Below is a small trained network, with its code and all its weights. Each question gives an input and a target symbol and asks what happens when units are switched off, that is, made to give their printed mean instead of their output.

import numpy as np


def w(rows, s, z=0):
    codes = np.array(rows[::2]) - 128.0
    scale = np.full(codes.shape[1], s)
    scale[-1] = z or s
    return codes * scale


def norm(h):
    return h / np.sqrt((h * h).mean(-1, keepdims=True) + 1e-5)


def f(y):
    return np.maximum(y, 0)


def softmax(a):
    e = np.exp(a - a.max(-1, keepdims=True))
    return e / e.sum(-1, keepdims=True)


def log_softmax(a):
    a = a - a.max(-1, keepdims=True)
    return a - np.log(np.exp(a).sum(-1, keepdims=True))


def net(x, mask):
    ids = ['αβγδεζηλμτφω'.index(c) for c in x.split()]
    T = len(ids)
    res = E[ids] + P[:T]
    q, k, v = (norm(res) @ M[0].T for M in (Q, K, V))
    z = softmax(np.where(np.tri(T) > 0, q @ k.T / 4**0.5, -1e9)) @ v
    res = res + np.where(mask[0], z, O[0][:, -1]) @ O[0][:, :-1]
    y = f(norm(res) @ A[0][:, :-1].T + A[0][:, -1])
    res = res + np.where(mask[1:9], y, B[0][:, -1]) @ B[0][:, :-1]
    return log_softmax(norm(res)[-1] @ U[:, :-1].T + U[:, -1])


Q, K, V, O, A, B = {}, {}, {}, {}, {}, {}
E = w([
[117,30,175,79,113,139,99,129,163],'α',
[139,83,80,182,177,47,136,154,84],'β',
[140,117,183,74,123,84,239,77,123],'γ',
[14,129,117,151,151,74,53,92,134],'δ',
[120,182,152,186,242,48,146,42,114],'ε',
[206,143,78,158,104,98,103,186,196],'ζ',
[98,175,94,172,154,169,207,68,183],'η',
[193,155,45,136,145,149,64,1,114],'λ',
[145,184,163,50,161,26,79,100,69],'μ',
[100,106,47,99,67,126,189,63,96],'τ',
[83,187,91,106,89,33,132,163,208],'φ',
[49,153,122,78,189,133,107,164,124],'ω',
],0.0061)
P = w([
[160,120,207,153,105,178,179,165,87],'0',
[113,4,172,104,129,91,115,110,219],'1',
[109,1,169,103,119,75,121,120,225],'2',
[112,8,158,107,122,64,115,106,212],'3',
[106,2,167,105,119,42,99,105,223],'4',
[108,7,158,120,120,40,108,117,219],'5',
],0.0027)
Q[0] = w([
[88,41,133,117,162,16,100,107,214],'H1',
[159,13,121,114,83,42,76,83,144],'H1',
[167,193,143,119,79,253,109,220,6],'H1',
[143,138,177,126,121,252,129,203,128],'H1',
],0.0058)
K[0] = w([
[116,171,188,161,59,205,127,124,40],'H1',
[131,175,161,112,78,205,104,180,130],'H1',
[141,50,92,75,201,77,131,76,253],'H1',
[117,82,92,102,157,85,64,51,183],'H1',
],0.0067)
V[0] = w([
[156,162,81,253,178,116,74,66,101],'H1',
[145,67,165,183,217,116,82,188,82],'H1',
[164,146,164,40,240,143,222,98,85],'H1',
[44,127,97,96,224,141,171,108,232],'H1',
],0.0045)
O[0] = w([
[108,168,140,173,173,100,109,102,229,74],'H1',
[45,185,51,109,86,127,176,157,159,234],'H1',
[179,254,169,122,112,180,172,140,55,255],'H1',
[52,151,223,203,107,179,22,192,59,169],'H1',
],0.005,0.0017)
A[0] = w([
[174,209,59,45,174,112,177,116,141,18],'N1',
[145,148,83,18,236,142,56,208,130,154],'N2',
[129,89,77,66,253,124,130,124,232,93],'N3',
[96,108,141,45,105,108,173,53,56,92],'N4',
[114,167,179,47,175,53,122,235,145,66],'N5',
[167,146,229,243,159,156,63,158,105,2],'N6',
[169,109,131,169,61,202,157,157,211,129],'N7',
[213,21,165,102,134,118,81,82,62,71],'N8',
],0.0047,0.0033)
B[0] = w([
[104,30,253,86,85,107,135,165,196,174],'N1',
[175,129,174,235,12,151,152,105,13,184],'N2',
[153,201,127,135,177,143,76,242,1,254],'N3',
[65,109,123,230,138,49,76,87,142,203],'N4',
[126,159,76,70,132,247,197,66,155,179],'N5',
[206,75,20,153,43,81,203,183,198,171],'N6',
[93,104,222,193,80,192,127,4,134,161],'N7',
[105,186,58,55,138,191,88,107,210,180],'N8',
],0.0048,0.0039)
U = w([
[194,163,61,93,171,189,73,45,150,163],'α',
[175,178,187,49,105,72,98,75,66,108],'β',
[94,173,143,192,163,214,187,65,208,189],'γ',
[32,124,154,167,139,88,53,145,148,165],'δ',
[120,21,182,56,120,202,77,136,174,107],'ε',
[79,45,22,137,42,116,193,42,98,4],'ζ',
[190,47,37,124,182,79,172,215,84,253],'η',
[139,65,236,74,123,57,213,110,140,122],'λ',
[220,112,156,203,41,118,89,162,186,70],'μ',
[92,193,51,33,78,108,173,199,224,32],'τ',
[187,176,192,176,254,66,129,114,125,66],'φ',
[98,163,131,129,89,179,123,211,55,210],'ω',
],0.0077,0.0022)

Each question gives the input, a string of symbols that net reads in full, and the target symbol t.
The units are the heads (4 rows each of Q, K, V and O) and the neurons (one row each of A and B). Each row of codes is followed by its name. A weight is (code - 128) times the scale printed after its matrix; where a second scale follows, it is the last column's (O, A, B and U).
mask holds one flag per unit, heads first, then neurons. A switched-off unit (its flag False) gives its mean, the last column of its rows in O or B, instead of its output. The means were averaged over made-up inputs and are rounded, as every weight is.
A unit's drop is (log p(t) with every unit on - log p(t) with that unit switched off) / (log p(t) with every unit on - log p(t) with every unit switched off).
The circuit of an input: a set's keep is (log p(t) with only the set's units on - log p(t) with every unit switched off) / (log p(t) with every unit on - log p(t) with every unit switched off). Starting from all 9 units, units are removed one at a time, each time the one whose removal leaves the highest keep (on an exact tie, the one counted first), for as long as the keep stays at least 0.8.
units of the circuit, in order: the units of the circuit, biggest drop first
k most important neurons: the k neurons with the biggest drops, biggest first
drop when u is switched off: that unit's drop, to one decimal
input ω ε λ δ φ τ, target ω: units of the circuit, in order -> [H1]
input μ η ε, target λ: units of the circuit, in order -> [H1 N1]
input ζ δ ω δ ω, target η: units of the circuit, in order -> [H1 N3]
input μ ω ω ε β ζ, target λ: units of the circuit, in order -> [H1 N1 N7]
input μ δ μ α η, target λ: units of the circuit, in order -> [H1 N1]
input η ζ ε, target μ: units of the circuit, in order -> [H1 N6]
input τ ζ β ω, target α: units of the circuit, in order -> [H1 N8]
input ε δ α, target γ: units of the circuit, in order -> [H1 N5]
input δ δ λ ω φ, target δ: 3 most important neurons -> [N6 N8 N3]
input η ω λ ζ ω τ, target μ: 2 most important neurons -> [N6 N5]
input μ η δ, target λ: 2 most important neurons -> [N1 N8]
input ω η ω η δ η, target ω: drop when H1 is switched off -> 1.0
input α μ β γ δ η, target ζ: drop when H1 is switched off -> 1.5
input δ ω φ δ λ, target δ: drop when N5 is switched off -> 0.1
input β δ α δ, target τ: units of the circuit, in order -> [H1]
